Here is a tiny trained network, its code and every weight. The questions are about switching its units off for an input and a class, where a switched-off unit gives its printed mean instead of its output.

import numpy as np


def w(rows, s, z=0):
    codes = np.array(rows[::2]) - 128.0
    scale = np.full(codes.shape[1], s)
    scale[-1] = z or s
    return codes * scale


def norm(h):
    return h / np.sqrt((h * h).mean(-1, keepdims=True) + 1e-5)


def f(y):
    return np.maximum(y, 0)


def log_softmax(a):
    a = a - a.max(-1, keepdims=True)
    return a - np.log(np.exp(a).sum(-1, keepdims=True))


def net(x, mask):
    res = np.array(x, float).reshape(1, 8) / 4 @ E
    u = 0
    for l in range(2):
        y = f(norm(res) @ A[l][:, :-1].T + A[l][:, -1])
        res = res + np.where(mask[u : u + 9], y, B[l][:, -1]) @ B[l][:, :-1]
        u += 9
    return log_softmax(norm(res)[-1] @ U[:, :-1].T + U[:, -1])


A, B = {}, {}
E = w([
[126,125,130,124,130,123,130,134,127],'x0',
[136,126,57,20,135,127,66,123,2],'x1',
[130,131,131,133,127,128,130,131,123],'x2',
[119,69,160,151,113,61,106,82,105],'x3',
[208,112,22,246,116,69,162,179,72],'x4',
[118,124,106,108,20,132,140,132,147],'x5',
[56,97,120,144,133,184,234,74,53],'x6',
[12,98,92,168,135,117,73,180,137],'x7',
],0.0031)
A[0] = w([
[191,135,164,108,130,111,155,89,115,26],'L0N1',
[144,146,113,111,144,175,147,175,135,3],'L0N2',
[127,132,127,125,2,132,115,112,126,26],'L0N3',
[158,133,131,126,130,118,141,95,124,59],'L0N4',
[115,84,161,143,116,82,109,108,109,33],'L0N5',
[137,135,149,142,190,125,120,120,109,29],'L0N6',
[153,143,151,141,115,127,91,145,122,49],'L0N7',
[152,80,170,128,116,90,119,99,102,63],'L0N8',
[144,133,145,149,212,119,104,106,113,24],'L0N9',
],0.0096,0.0041)
B[0] = w([
[160,115,149,118,38,242,110,206,108,252],'L0N1',
[102,208,62,147,150,179,107,79,156,166],'L0N2',
[119,105,99,79,254,85,212,194,166,245],'L0N3',
[157,138,128,130,76,174,136,167,122,172],'L0N4',
[116,231,89,148,149,197,105,112,152,189],'L0N5',
[96,99,104,81,182,79,193,168,174,173],'L0N6',
[153,76,97,121,100,144,95,95,178,170],'L0N7',
[103,234,84,134,144,157,127,105,151,211],'L0N8',
[112,90,93,74,170,81,208,191,170,210],'L0N9',
],0.0086,0.0022)
A[1] = w([
[1,109,139,183,150,82,43,182,103,2],'L1N1',
[187,114,156,87,88,46,27,134,190,70],'L1N2',
[133,123,137,87,174,177,76,177,74,90],'L1N3',
[223,129,68,212,116,40,142,137,38,81],'L1N4',
[96,136,248,38,120,90,79,68,121,54],'L1N5',
[160,119,246,222,133,120,161,101,197,70],'L1N6',
[67,102,176,145,96,130,217,63,33,86],'L1N7',
[157,144,118,47,112,46,90,67,19,30],'L1N8',
[110,233,77,146,122,150,133,67,151,54],'L1N9',
],0.008,0.0027)
B[1] = w([
[247,162,135,59,27,199,183,152,100,216],'L1N1',
[168,121,116,188,246,163,149,90,19,210],'L1N2',
[108,109,118,183,75,38,151,108,128,230],'L1N3',
[40,115,255,93,132,178,104,87,220,252],'L1N4',
[65,104,220,173,120,180,111,125,239,201],'L1N5',
[84,92,54,88,57,26,109,99,51,219],'L1N6',
[243,122,129,176,242,113,56,133,107,196],'L1N7',
[95,92,54,156,60,21,155,116,96,173],'L1N8',
[99,208,112,149,135,117,49,149,123,206],'L1N9',
],0.0084,0.0041)
U = w([
[52,88,255,136,114,169,102,92,224,181],'0',
[119,92,80,63,208,90,238,195,173,182],'1',
[227,130,140,97,9,208,147,171,79,182],'2',
[83,90,74,147,50,11,107,80,70,163],'3',
[94,255,75,148,149,154,64,139,143,56],'4',
[212,96,137,195,245,148,84,91,66,1],'5',
],0.0081,0.0007)

Each question gives the input, the list of numbers given to net, and the class t.
The units are the neurons (one row each of A and B). Each row of codes is followed by its name. A weight is (code - 128) times the scale printed after its matrix; where a second scale follows, it is the last column's (A, B and U).
mask holds one flag per neuron, layer by layer. A switched-off neuron (its flag False) gives its mean, the last column of its row in B, instead of its output. The means were averaged over made-up inputs and are rounded, as every weight is.
A unit's drop is (log p(t) with every unit on - log p(t) with that unit switched off) / (log p(t) with every unit on - log p(t) with every unit switched off).
The circuit of an input: a set's keep is (log p(t) with only the set's units on - log p(t) with every unit switched off) / (log p(t) with every unit on - log p(t) with every unit switched off). Starting from the 12 units with the biggest drops (on a tie, the unit counted first), units are removed one at a time, each time the one whose removal leaves the highest keep (on an exact tie, the one counted first), for as long as the keep stays at least 0.8.
units of the circuit, in order: the units of the circuit, biggest drop first
most important unit: the unit with the biggest drop
top k neurons: the k neurons with the biggest drops, biggest first
top k neurons in layer l: the k neurons of layer l with the biggest drops, biggest first
input [-6,0,6,-3,6,-5,3,-8], class 2: top 3 neurons => [L0N1 L0N4 L1N5]
input [4,6,-1,-3,-3,-5,4,5], class 3: units of the circuit, in order => [L1N3]
input [-4,-5,-1,-2,-5,-3,-1,-7], class 2: units of the circuit, in order => [L0N1 L1N4]
input [4,-2,-7,7,1,-3,3,-5], class 4: top 2 neurons => [L0N8 L0N5]
input [0,-3,-3,7,7,-7,-6,-4], class 0: top 2 neurons => [L1N4 L0N3]
input [1,2,-2,4,-6,4,-1,-7], class 2: top 4 neurons => [L0N1 L1N4 L0N4 L0N8]
input [6,7,3,-6,-6,-2,-8,-2], class 5: top 2 neurons in layer 0 => [L0N7 L0N8]
input [-1,-7,-4,-6,6,0,7,8], class 2: top 2 neurons => [L1N1 L0N3]
input [-8,-5,-6,7,4,2,-7,7], class 2: top 2 neurons => [L1N1 L1N7]
input [8,-8,-8,-8,1,4,-3,3], class 3: top 3 neurons => [L1N6 L0N8 L0N5]
input [3,-7,0,4,7,4,8,-2], class 5: top 3 neurons in layer 1 => [L1N7 L1N5 L1N3]
input [8,2,1,-1,4,4,1,1], class 0: top 2 neurons in layer 0 => [L0N9 L0N6]
input [-5,-3,2,4,8,5,-6,-8], class 0: top 2 neurons in layer 1 => [L1N4 L1N1]
input [0,3,6,1,8,1,1,5], class 0: most important unit => L1N4
input [1,5,-8,-8,5,8,-2,0], class 1: top 3 neurons => [L0N3 L0N8 L0N5]
input [-8,-7,8,1,4,0,-8,0], class 5: top 3 neurons => [L1N2 L0N7 L1N3]
input [-5,-5,-1,-2,-5,0,1,7], class 2: units of the circuit, in order => [L1N1 L1N4]
input [1,7,4,8,-5,-5,0,5], class 4: top 2 neurons in layer 1 => [L1N9 L1N6]
input [-7,8,7,0,1,7,0,-5], class 3: top 2 neurons in layer 1 => [L1N8 L1N3]
input [-7,1,-3,-6,-2,-7,3,-2], class 1: most important unit => L0N9
input [3,8,3,6,8,-6,-6,7], class 0: top 2 neurons => [L1N4 L1N6]
input [7,-4,6,-2,-4,5,0,-3], class 1: top 2 neurons => [L0N3 L1N4]
input [-1,-4,-6,3,1,-4,3,-2], class 1: top 2 neurons in layer 0 => [L0N9 L0N6]
input [7,-2,2,-4,-4,-4,8,-8], class 2: top 2 neurons => [L0N1 L1N2]
input [2,-4,2,7,-7,-2,-8,-5], class 5: top 3 neurons => [L1N2 L1N4 L0N7]
input [6,4,-5,-4,5,0,-8,0], class 5: top 2 neurons => [L1N2 L0N7]
input [-5,7,-1,-1,-1,4,1,-1], class 3: most important unit => L1N8
